Below are the code and all the weights of a small trained network. Each question names an input and a class and asks about switching units off, where a switched-off unit gives its printed mean instead of its output.

import numpy as np


def w(rows, s, z=0):
    codes = np.array(rows[::2]) - 128.0
    scale = np.full(codes.shape[1], s)
    scale[-1] = z or s
    return codes * scale


def f(y):
    return np.maximum(y, 0)


def log_softmax(a):
    a = a - a.max(-1, keepdims=True)
    return a - np.log(np.exp(a).sum(-1, keepdims=True))


def net(x, mask):
    res = np.array(x, float).reshape(1, 7) / 4 @ E
    y = f(res @ A[0][:, :-1].T + A[0][:, -1])
    res = res + np.where(mask, y, B[0][:, -1]) @ B[0][:, :-1]
    return log_softmax(res[-1] @ U[:, :-1].T + U[:, -1])


A, B = {}, {}
E = w([
[130,129,132,131,117,118,121,144,119],'x0',
[130,127,126,131,127,129,130,123,128],'x1',
[129,138,129,130,123,124,121,139,123],'x2',
[128,121,128,126,128,126,129,127,130],'x3',
[122,103,7,157,98,102,120,145,144],'x4',
[200,109,116,86,150,148,35,85,107],'x5',
[113,95,145,173,87,233,93,174,151],'x6',
],0.017)
A[0] = w([
[96,114,76,149,127,196,93,167,155,79],'n0',
[118,131,175,80,148,52,174,125,140,196],'n1',
[147,80,76,180,92,134,189,155,117,123],'n2',
[104,132,226,165,121,138,203,129,121,127],'n3',
[116,136,36,98,152,27,137,118,126,123],'n4',
[146,156,123,101,144,42,151,94,121,244],'n5',
[192,99,74,88,132,124,35,86,122,105],'n6',
[147,116,115,154,125,157,141,114,95,85],'n7',
[148,162,231,70,152,56,161,85,97,189],'n8',
[118,151,98,138,118,63,169,135,129,145],'n9',
[75,144,131,140,122,125,205,160,135,254],'n10',
[142,119,192,130,128,119,134,118,137,214],'n11',
[107,139,82,91,162,110,117,147,132,95],'n12',
[166,130,197,79,152,121,32,82,132,160],'n13',
[114,125,250,106,131,199,129,136,114,182],'n14',
],0.015,0.0081)
B[0] = w([
[92,110,135,155,69,211,82,103,106,191],'n0',
[135,148,107,195,193,96,146,111,97,212],'n1',
[20,124,115,73,94,157,128,115,116,192],'n2',
[185,137,113,195,112,124,151,227,166,201],'n3',
[139,128,40,89,125,46,106,143,183,237],'n4',
[172,133,160,104,142,20,173,101,98,234],'n5',
[253,81,117,170,50,132,128,123,112,229],'n6',
[130,112,109,131,144,123,89,139,111,137],'n7',
[58,93,212,216,148,159,144,62,60,252],'n8',
[105,131,69,134,170,97,100,124,171,195],'n9',
[33,152,93,145,152,115,194,146,132,215],'n10',
[153,168,172,158,150,125,155,152,131,185],'n11',
[133,146,98,97,93,121,144,111,129,158],'n12',
[122,118,197,52,182,143,91,68,113,238],'n13',
[176,168,132,62,183,147,133,200,175,241],'n14',
],0.023,0.024)
U = w([
[67,156,158,209,175,88,180,114,95,118],'0',
[63,127,34,95,129,55,170,91,148,255],'1',
[106,174,128,120,144,204,185,204,175,187],'2',
[1,117,81,136,61,164,124,135,134,200],'3',
[157,103,186,109,182,102,119,45,49,225],'4',
[180,66,72,84,76,44,103,57,107,77],'5',
[180,123,177,30,153,210,84,132,125,9],'6',
[147,53,94,126,34,199,67,96,85,21],'7',
],0.0092,0.0022)

Each question gives the input, the list of numbers given to net, and the class t.
The units are the neurons (one row each of A and B). Each row of codes is followed by its name. A weight is (code - 128) times the scale printed after its matrix; where a second scale follows, it is the last column's (A, B and U).
mask holds one flag per neuron, in row order. A switched-off neuron (its flag False) gives its mean, the last column of its row in B, instead of its output. The means were averaged over made-up inputs and are rounded, as every weight is.
A unit's drop is (log p(t) with every unit on - log p(t) with that unit switched off) / (log p(t) with every unit on - log p(t) with every unit switched off).
The circuit of an input: a set's keep is (log p(t) with only the set's units on - log p(t) with every unit switched off) / (log p(t) with every unit on - log p(t) with every unit switched off). Starting from the 12 units with the biggest drops (on a tie, the unit counted first), units are removed one at a time, each time the one whose removal leaves the highest keep (on an exact tie, the one counted first), for as long as the keep stays at least 0.8.
circuit, biggest first: the units of the circuit, biggest drop first
top k neurons: the k neurons with the biggest drops, biggest first
drop of u: that unit's drop, to one decimal
input [-5,6,-7,0,-4,-7,1], class 2: circuit, biggest first -> [n3]
input [3,0,0,-7,7,-6,1], class 3: top 3 neurons -> [n2 n5 n0]
input [6,-7,-6,-1,-5,0,-5], class 0: top 3 neurons -> [n1 n8 n6]
input [1,-5,-5,-6,1,3,2], class 7: top 2 neurons -> [n14 n5]
input [-6,-3,-5,5,1,-8,8], class 3: top 2 neurons -> [n2 n0]
input [-8,-3,-8,7,1,-1,7], class 3: top 2 neurons -> [n0 n6]
input [7,-2,-6,-3,1,-5,-8], class 1: top 2 neurons -> [n4 n9]
input [-6,8,0,-5,8,-6,0], class 1: top 3 neurons -> [n4 n8 n9]
input [-7,-4,8,2,0,8,4], class 6: top 2 neurons -> [n13 n8]
input [6,6,4,-8,3,-5,1], class 3: drop of n5 -> 0.2
input [-7,-2,4,6,2,-1,8], class 3: drop of n6 -> 0.2
input [-4,1,8,-2,-4,1,5], class 6: drop of n10 -> 0.3
